Below is a small trained network, with its code and all its weights. Each question gives an input and a target symbol and asks what happens when units are switched off, that is, made to give their printed mean instead of their output.

import numpy as np


def w(rows, s, z=0):
    codes = np.array(rows[::2]) - 128.0
    scale = np.full(codes.shape[1], s)
    scale[-1] = z or s
    return codes * scale


def norm(h):
    return h / np.sqrt((h * h).mean(-1, keepdims=True) + 1e-5)


def f(y):
    return y / 2 * (1 + np.tanh(0.7978845608 * (y + 0.044715 * y**3)))


def softmax(a):
    e = np.exp(a - a.max(-1, keepdims=True))
    return e / e.sum(-1, keepdims=True)


def log_softmax(a):
    a = a - a.max(-1, keepdims=True)
    return a - np.log(np.exp(a).sum(-1, keepdims=True))


def net(x, mask):
    ids = ['βγλξπτψ'.index(c) for c in x.split()]
    T = len(ids)
    res = E[ids] + P[:T]
    r = norm(res)
    for j in range(3):
        rows = slice(3 * j, 3 * j + 3)
        q, k, v = (r @ M[0][rows].T for M in (Q, K, V))
        z = softmax(np.where(np.tri(T) > 0, q @ k.T / 3**0.5, -1e9)) @ v
        o = O[0][rows]
        res = res + np.where(mask[j], z, o[:, -1]) @ o[:, :-1]
    y = f(norm(res) @ A[0][:, :-1].T + A[0][:, -1])
    res = res + np.where(mask[3:7], y, B[0][:, -1]) @ B[0][:, :-1]
    return log_softmax(norm(res)[-1] @ U[:, :-1].T + U[:, -1])


Q, K, V, O, A, B = {}, {}, {}, {}, {}, {}
E = w([
[164,150,162],'β',
[35,73,57],'γ',
[118,239,10],'λ',
[115,153,160],'ξ',
[160,134,163],'π',
[100,144,151],'τ',
[80,82,220],'ψ',
],0.011)
P = w([
[222,193,206],'0',
[253,116,126],'1',
[168,170,169],'2',
[169,159,144],'3',
[181,150,157],'4',
[199,151,134],'5',
[219,132,136],'6',
[231,108,133],'7',
[231,101,116],'8',
[196,140,95],'9',
[244,53,132],'10',
[242,89,119],'11',
],0.0035)
Q[0] = w([
[93,170,148],'head 0',
[244,110,196],'head 0',
[143,92,125],'head 0',
[130,135,141],'head 1',
[174,130,96],'head 1',
[223,138,199],'head 1',
[90,148,143],'head 2',
[95,163,142],'head 2',
[154,101,115],'head 2',
],0.011)
K[0] = w([
[123,165,198],'head 0',
[148,2,200],'head 0',
[193,95,150],'head 0',
[174,166,112],'head 1',
[200,59,106],'head 1',
[160,173,31],'head 1',
[74,145,171],'head 2',
[198,162,177],'head 2',
[105,190,25],'head 2',
],0.008)
V[0] = w([
[35,137,141],'head 0',
[44,118,171],'head 0',
[189,192,101],'head 0',
[72,186,80],'head 1',
[132,75,180],'head 1',
[167,21,138],'head 1',
[100,124,170],'head 2',
[102,175,2],'head 2',
[111,158,96],'head 2',
],0.011)
O[0] = w([
[109,73,130,64],'head 0',
[189,90,133,100],'head 0',
[160,200,152,182],'head 0',
[180,138,69,93],'head 1',
[89,103,139,126],'head 1',
[85,111,254,80],'head 1',
[200,77,129,148],'head 2',
[117,171,117,2],'head 2',
[122,157,161,100],'head 2',
],0.0082,0.0073)
A[0] = w([
[93,239,165,56],'neuron 0',
[161,2,221,4],'neuron 1',
[85,249,140,193],'neuron 2',
[54,105,205,244],'neuron 3',
],0.0051,0.0019)
B[0] = w([
[117,105,153,168],'neuron 0',
[254,75,162,240],'neuron 1',
[174,84,66,251],'neuron 2',
[125,101,47,225],'neuron 3',
],0.0096,0.0014)
U = w([
[102,147,132,113],'β',
[34,62,57,149],'γ',
[90,181,9,156],'λ',
[135,80,92,42],'ξ',
[76,165,165,252],'π',
[131,29,76,168],'τ',
[111,100,179,36],'ψ',
],0.011,0.0037)

Each question gives the input, a string of symbols that net reads in full, and the target symbol t.
The units are the heads (3 rows each of Q, K, V and O) and the neurons (one row each of A and B). Each row of codes is followed by its name. A weight is (code - 128) times the scale printed after its matrix; where a second scale follows, it is the last column's (O, A, B and U).
mask holds one flag per unit, heads first, then neurons. A switched-off unit (its flag False) gives its mean, the last column of its rows in O or B, instead of its output. The means were averaged over made-up inputs and are rounded, as every weight is.
A unit's drop is (log p(t) with every unit on - log p(t) with that unit switched off) / (log p(t) with every unit on - log p(t) with every unit switched off).
The circuit of an input: a set's keep is (log p(t) with only the set's units on - log p(t) with every unit switched off) / (log p(t) with every unit on - log p(t) with every unit switched off). Starting from all 7 units, units are removed one at a time, each time the one whose removal leaves the highest keep (on an exact tie, the one counted first), for as long as the keep stays at least 0.8.
circuit, biggest first: the units of the circuit, biggest drop first
most important unit: the unit with the biggest drop
k most important neurons: the k neurons with the biggest drops, biggest first
heads that matter: for each layer, one digit per head in row order, 1 if its drop is at least 0.15 and else 0, layers parted by /
drop when u is switched off: that unit's drop, to one decimal
input λ β π τ β, target λ: heads that matter : 010
input ψ ψ β, target τ: circuit, biggest first : (head 0)
input ψ λ ξ τ π γ π π π λ ξ π, target λ: circuit, biggest first : (head 1; head 2)
input π π π π ψ ξ, target τ: heads that matter : 010
input λ τ λ τ ξ π τ β π π γ, target λ: heads that matter : 101
input τ τ γ λ π π, target λ: heads that matter : 010
input λ ψ τ τ, target τ: heads that matter : 101
input β τ ψ β τ, target τ: heads that matter : 000
input π γ γ π β π π π π τ π π, target π: circuit, biggest first : (head 0; head 1)
input λ τ β τ π π β β β, target λ: 2 most important neurons : (neuron 1; neuron 2)
input τ τ π π β τ π λ λ τ τ τ, target λ: drop when head 1 is switched off : 1.4
input λ λ τ λ β π γ, target λ: drop when neuron 3 is switched off : 0.0
input τ β β π π π π π β β, target π: drop when head 0 is switched off : 0.8
input ψ τ π ξ, target τ: most important unit : head 0
input ξ π τ λ π τ τ ξ, target λ: drop when head 0 is switched off : 0.0
